Rows lie near named flat spaces through zero. A row that begins with a name and a colon came from that space; any other row is followed by the name of its block's space that it lies nearest.
cqjj: [-13, 17, 5, -11, 0, -6, -13, 1, 4, 5, -6, 0, 14, -16, -19, -25, -2, -15, -5, 2, 16, 1, 18, -6, 1, 19, -17, 6]
qdtn: [-2, 11, -31, -2, -49, -16, -15, 37, -9, 31, -12, -21, 6, -7, 2, -11, 43, 0, -22, 20, -16, 5, 21, 9, -3, 3, 13, 13]
cqjj: [8, 10, -27, 17, -24, 7, 4, -4, 25, 5, 26, -12, -3, 19, 0, 8, 17, -9, 15, 6, -2, 15, 0, -16, -28, -8, -26, -13]
qdtn: [18, 28, -23, 43, -50, -6, -2, 17, 43, 29, 10, -26, 2, 24, -6, 18, 53, 7, -15, -3, -14, -14, -27, 7, -22, -2, 12, 17]
bffs: [-18, 19, 3, -4, 7, -15, 16, 25, -10, 31, -31, -37, 16, 7, 9, 1, 7, 10, -5, 12, -25, 19, 26, 14, 1, 42, 27, 18]
zzhd: [23, -19, -14, 18, -40, -10, -27, 16, 6, -3, -10, 12, -33, 1, 6, 19, 37, 14, -13, 10, 7, -35, -41, -3, -22, -43, -16, -15]
zzhd: [12, -15, 24, -2, 35, 6, 16, -7, -11, -11, -11, 4, 7, 7, 16, 18, -13, 22, 12, -11, -1, 0, -2, -2, 18, -9, 15, -3]
cqjj: [15, -4, -9, 18, -33, -20, 5, 8, 6, 12, -15, 3, -10, 0, 2, 27, 33, 17, -12, 21, 1, -37, -10, 9, -7, 11, 30, 11]
zzhd: [-31, 9, -15, 5, 23, 23, 22, -23, 5, -11, 8, -4, -48, 10, -1, 11, -35, -38, 31, 16, -47, 41, -2, 13, -36, 48, -2, 12]
cqjj: [-8, -12, 1, -26, -8, -18, -4, 2, -33, -3, 10, 6, -17, -7, -2, -21, -32, -3, -7, -4, 10, 0, 0, 5, 0, -13, -17, -18]
zzhd: [7, 1, 4, 6, 3, -9, 4, 8, -1, 2, 0, -9, -6, 21, 15, 7, -1, 19, -3, -20, -3, 2, -19, -3, -5, -28, -8, -16]
bffs: [-35, 11, -2, -8, -24, -19, 2, 9, -9, 19, -32, -2, 7, -44, -20, -13, 11, -21, -35, 45, -12, -27, 36, 27, 24, 87, 61, 49]
cqjj: [3, -39, 12, -4, 13, 35, -14, 2, -2, -5, 22, -22, 17, -1, -3, -6, -23, -5, 14, 7, 13, 12, -18, 0, 1, -21, -38, -24]
bffs: [23, -5, 22, 6, -8, -6, -18, 23, 10, 18, 7, -24, 47, 11, -2, -11, 14, 32, -21, -29, 34, -21, -24, -4, 20, -46, -17, -17]
zzhd: [8, -12, 34, -22, -2, -37, -2, 33, -41, 36, -33, -26, 18, -6, -5, -6, -8, 36, -17, 6, 19, -27, -2, 30, 10, 11, 17, 5]
cqjj: [9, 22, -12, 35, -17, -12, 10, 11, 35, 19, -17, -16, 1, 25, 9, 30, 43, 19, -7, 1, -13, -14, -16, 2, -19, 8, 23, 10]
qdtn: [16, -49, -18, -21, -19, 19, -5, -1, -35, -7, 6, 21, 7, -34, 0, 9, 10, -8, 12, 49, 5, -7, 36, 10, 19, 4, 28, 9]
bffs: [11, -25, 6, 7, 12, 13, 14, -25, -10, -29, 19, 23, -39, 6, 9, 22, -27, 0, 13, -7, -12, -7, -30, 5, 1, -17, 7, -6]
cqjj: [7, -2, 5, 3, 17, 7, 19, -17, 2, -20, 22, 6, 6, 13, 17, 5, -15, 8, 7, -23, 0, 11, 2, -21, 18, -24, -4, -17]
bffs: [-14, -3, -17, -5, -9, 28, -19, -7, 8, 3, 4, 6, -4, -28, -30, -12, 3, -43, 13, 37, -4, 9, 15, 15, -17, 42, -3, 25]
zzhd: [-7, 14, 6, 7, 22, 12, 14, -5, 11, 4, 7, -16, 9, 15, 2, 1, -13, -3, 10, -14, -15, 22, -1, 3, 0, 12, 3, 6]
zzhd: [-10, 2, 5, 6, 12, -5, 2, 14, 6, 3, -18, -17, 8, 13, 18, 4, 4, 16, -10, -9, -7, 4, -8, -5, 3, -9, -1, -13]
bffs: [13, -3, 29, -4, 21, 10, 5, 2, -15, 10, 9, -22, -7, 10, -11, -1, -28, 4, 21, -13, -6, 16, -19, 16, -9, 1, -20, 7]
bffs: [16, -43, -36, 3, -72, 8, -25, 1, -10, -6, 12, 32, -15, -48, -17, 9, 40, -21, -21, 61, 9, -49, 7, 16, 13, 9, 37, 22]
cqjj: [30, -10, 5, 7, 25, 23, 21, -16, -4, -17, 19, 5, -3, 20, 17, 25, -4, 12, 38, -13, -12, 26, 3, -16, 1, -27, -7, -5]
bffs: [-21, 15, 10, -10, 53, 20, 40, -16, -23, -6, 0, -18, -32, 15, 11, 8, -48, -19, 42, -2, -57, 66, 21, 10, -12, 45, 5, 20]
zzhd: [1, -6, -1, -8, -26, -34, -11, 28, -19, 14, -12, -15, -7, 7, 12, -8, 6, 23, -24, -4, 10, -15, -13, -1, -5, -30, -16, -25]
qdtn: [-11, -17, -11, -21, -2, -2, -3, -23, -16, -22, 3, 53, 2, -35, -9, -9, -13, -16, -18, 10, 16, -30, 21, 14, 31, 14, 50, 13]
bffs: [24, 1, 5, 6, -59, -15, -36, 31, 5, 42, -6, -20, 25, -25, -40, -14, 45, 3, -22, 27, 31, -43, -7, 20, -4, 13, -4, 27]
qdtn: [12, -24, -43, 1, -24, 18, -3, 1, -10, -6, -1, 13, -36, -4, 10, 27, 29, -16, 33, 49, -23, 20, 19, -4, -37, -1, -6, -2]
zzhd: [-8, -11, 16, -20, 16, -2, 11, 18, -28, 6, -15, -24, 37, -12, 19, -11, -4, 15, -7, 7, -5, 17, 40, -8, 42, 9, 14, 0]
zzhd: [-3, -16, 9, -13, 23, -20, 9, 15, -24, -6, -37, 2, 6, 7, 36, 12, 1, 36, -10, -5, 0, -4, 8, -8, 17, -22, 17, -23]
cqjj: [31, 15, 10, 10, 7, -11, 20, -10, 4, -3, -10, 16, 5, 7, 6, 25, 24, 23, 17, -7, 5, -9, 16, -17, 6, -1, 15, 14]
zzhd: [-6, 28, 14, 15, 41, 1, 24, -31, 28, -9, 25, 2, -20, 45, -4, 7, -48, -1, 20, -53, -2, 15, -43, 5, -32, -8, -20, -17]
bffs: [3, 6, 17, -24, 38, -20, 25, 8, -38, 0, -7, -17, -9, 30, 30, -3, -34, 27, 24, -28, -10, 43, 15, -16, -7, -28, -31, -30]
zzhd: [15, -1, 30, -1, 19, 0, 28, 14, -26, 17, 18, -49, 7, 30, 16, 2, -30, 26, 13, -28, -22, 32, -11, 7, 13, -15, -9, -4]
bffs: [2, -26, 1, -8, -33, -6, -21, 17, -16, 18, -10, -3, 7, -30, -21, -5, 12, -3, -18, 37, 16, -35, -1, 27, 6, 21, 19, 16]
qdtn: [-18, 9, -35, -8, -39, -20, -21, 18, -3, 12, -26, 15, -5, -23, -4, -11, 36, -13, -26, 30, -1, -15, 25, 6, -7, 18, 22, 12]
bffs: [-2, 15, 31, -23, 1, -36, -7, 14, -23, 15, -14, -9, 17, -11, -12, -30, -14, 14, -17, -15, 29, -14, 11, -4, 15, 3, -19, -3]
qdtn: [12, -6, -6, 8, -7, -1, -7, -7, 19, -1, 1, 21, 16, 0, -7, 9, 16, 8, -8, -2, 24, -30, -10, 4, 1, -10, 18, -2]
qdtn: [28, 6, 6, -10, 5, 3, -10, -2, -11, -6, 23, 13, 6, 9, -1, -15, -3, 9, 10, -38, 14, 13, -3, -12, 7, -53, -27, -9]
cqjj: [-3, -1, -25, 12, -12, 17, 1, -8, 15, -8, 11, 10, -7, -1, 2, 8, 14, -16, 1, 10, -15, 6, 3, 0, -3, 4, 14, 7]
qdtn: [22, 50, 17, 57, 1, 2, 19, -27, 58, -13, 30, -3, -38, 43, -5, 24, 5, 4, 7, -57, -19, -4, -66, -18, -22, -19, -25, 9]
qdtn: [-14, 13, 1, -12, 23, 5, -6, -7, 3, -3, 3, -1, -9, 8, -9, -16, -24, -16, 20, -10, 4, 28, 2, -7, -27, 0, -42, -14]
cqjj: [-5, -16, -8, 9, -2, 28, -13, 7, 14, 6, 11, -24, 5, 5, -4, 1, 1, -13, 8, 14, -7, 14, -16, 8, -15, -1, -18, -7]
cqjj: [5, -6, -29, 14, -18, 15, -3, -5, 16, -5, 11, 12, -8, 3, 3, 14, 21, -10, 2, 11, -10, -1, -3, 2, -10, -8, 13, 2]
qdtn: [-9, -10, 1, -3, 19, 18, 10, -17, -3, -12, 7, 1, -19, -2, -2, 7, -24, -18, 25, 16, -11, 18, 3, -1, -14, 21, -13, -2]
qdtn: [-7, 35, 8, 24, 29, -25, 16, -13, 31, -18, -15, 17, -22, 42, 25, 17, -5, 27, -15, -59, -6, -10, -43, -15, -10, -34, 4, -22]
[2, -3, -3, -3, -26, -10, -5, 13, -8, -3, 26, -21, 2, 6, 13, -20, -3, 6, -15, -13, 6, 10, -3, -27, 12, -41, -42, -32] : zzhd
[-1, -22, -11, -19, -41, -20, -33, 23, -18, 8, -32, 18, 16, -46, -9, -13, 40, 2, -30, 44, 30, -42, 28, -1, 18, 7, 14, 5] : zzhd
[-5, -21, -23, 6, -43, -4, -18, 7, 6, 5, 0, 8, -7, -19, -9, 3, 20, -10, -23, 33, 9, -35, -10, 15, -5, 8, 18, 1] : cqjj
[21, -43, -2, -11, 17, 38, 5, -8, -18, -4, 21, -8, 4, 2, 1, 17, -16, -6, 51, 30, 3, 28, 13, 0, -17, -6, -26, -14] : qdtn
[4, -25, -14, 9, -23, 23, 4, -6, 2, 3, 8, -7, -8, -19, -11, 20, 12, -21, 16, 54, -12, -4, 11, 11, -9, 41, 14, 20] : qdtn
[-7, -6, 2, -17, -22, -3, -22, 12, -5, 10, -13, 3, 44, -44, -21, -26, 22, -10, -22, 31, 30, -23, 40, -3, 32, 28, 13, 18] : zzhd
[16, -5, -5, 5, -25, -11, -20, -2, 6, 3, -3, 23, -19, -8, -20, 6, 15, 0, -5, 8, 21, -37, -25, 13, -22, -7, -1, 5] : zzhd
[5, 43, 23, 19, 4, 8, -2, -17, 34, 0, 21, -2, 9, -1, -31, -18, -1, -17, -1, -32, 5, -1, -13, -8, 8, 16, -17, 29] : bffs
[-18, -8, 28, -12, 27, -10, 2, 5, -8, 3, -28, -10, 20, -10, 0, -5, -18, 11, -10, 5, 14, -13, 4, 5, 14, 24, 7, -3] : zzhd
[9, 10, 9, 22, 40, 34, 15, 17, 10, 21, -12, -50, -12, 44, 15, 30, 0, 10, 42, -10, -54, 57, -25, 18, -37, 4, -11, 12] : cqjj
[2, -3, -14, 0, -5, -7, -3, -5, 1, -14, 0, 21, -14, 4, 10, 5, 6, 3, -2, -5, 5, -6, -4, -12, -6, -24, -5, -16] : zzhd
[-3, -16, -6, -8, -62, -15, -38, 11, 0, 9, -5, 21, 30, -60, -34, -27, 34, -14, -53, 38, 42, -67, 15, 10, 38, 22, 29, 23] : bffs
[-20, 18, 6, -9, -3, 5, -7, -28, 7, -11, 24, 26, -2, -30, -39, -32, -28, -41, -11, -5, 12, -11, 7, 10, 14, 38, 6, 27] : qdtn
[-3, -18, 13, -2, 32, 23, -1, 23, -19, 16, -6, -44, -19, 30, 13, 8, -30, 9, 21, -10, -35, 41, -37, 31, -27, -15, -19, -10] : cqjj
[4, -39, -25, -14, -43, -10, -24, 2, -18, -8, 15, 30, -12, -21, -5, -7, 2, -5, -22, 20, 29, -39, -11, 10, 1, -29, 4, -22] : cqjj
[-32, -2, -6, -7, -15, -19, 2, 3, -11, -4, -30, 12, -11, -33, 2, -4, 6, -11, -33, 31, -12, -25, 20, 9, 23, 46, 44, 20] : qdtn
[-10, -17, -6, -13, -10, 8, -9, 6, -11, 9, -5, -7, 12, -24, -13, -7, 2, -16, 2, 38, 6, -2, 23, 10, 1, 31, 4, 9] : qdtn
[-8, -31, -14, -13, 15, -9, 19, 25, -34, 14, -31, -23, -11, 22, 40, 29, -5, 28, 12, 24, -26, 20, 8, 18, -18, -3, 22, -24] : bffs
[3, 1, 6, 2, -30, -27, -8, 7, 7, 12, -8, -1, 14, -13, -13, -4, 17, 9, -21, 15, 32, -40, 1, -6, 2, 10, -3, -4] : cqjj
[4, 1, -16, 15, -4, 6, 0, -14, 21, -17, 8, 21, -13, 9, 7, 14, 11, -3, 2, -6, 0, -6, -12, -13, -9, -19, -1, -11] : bffs
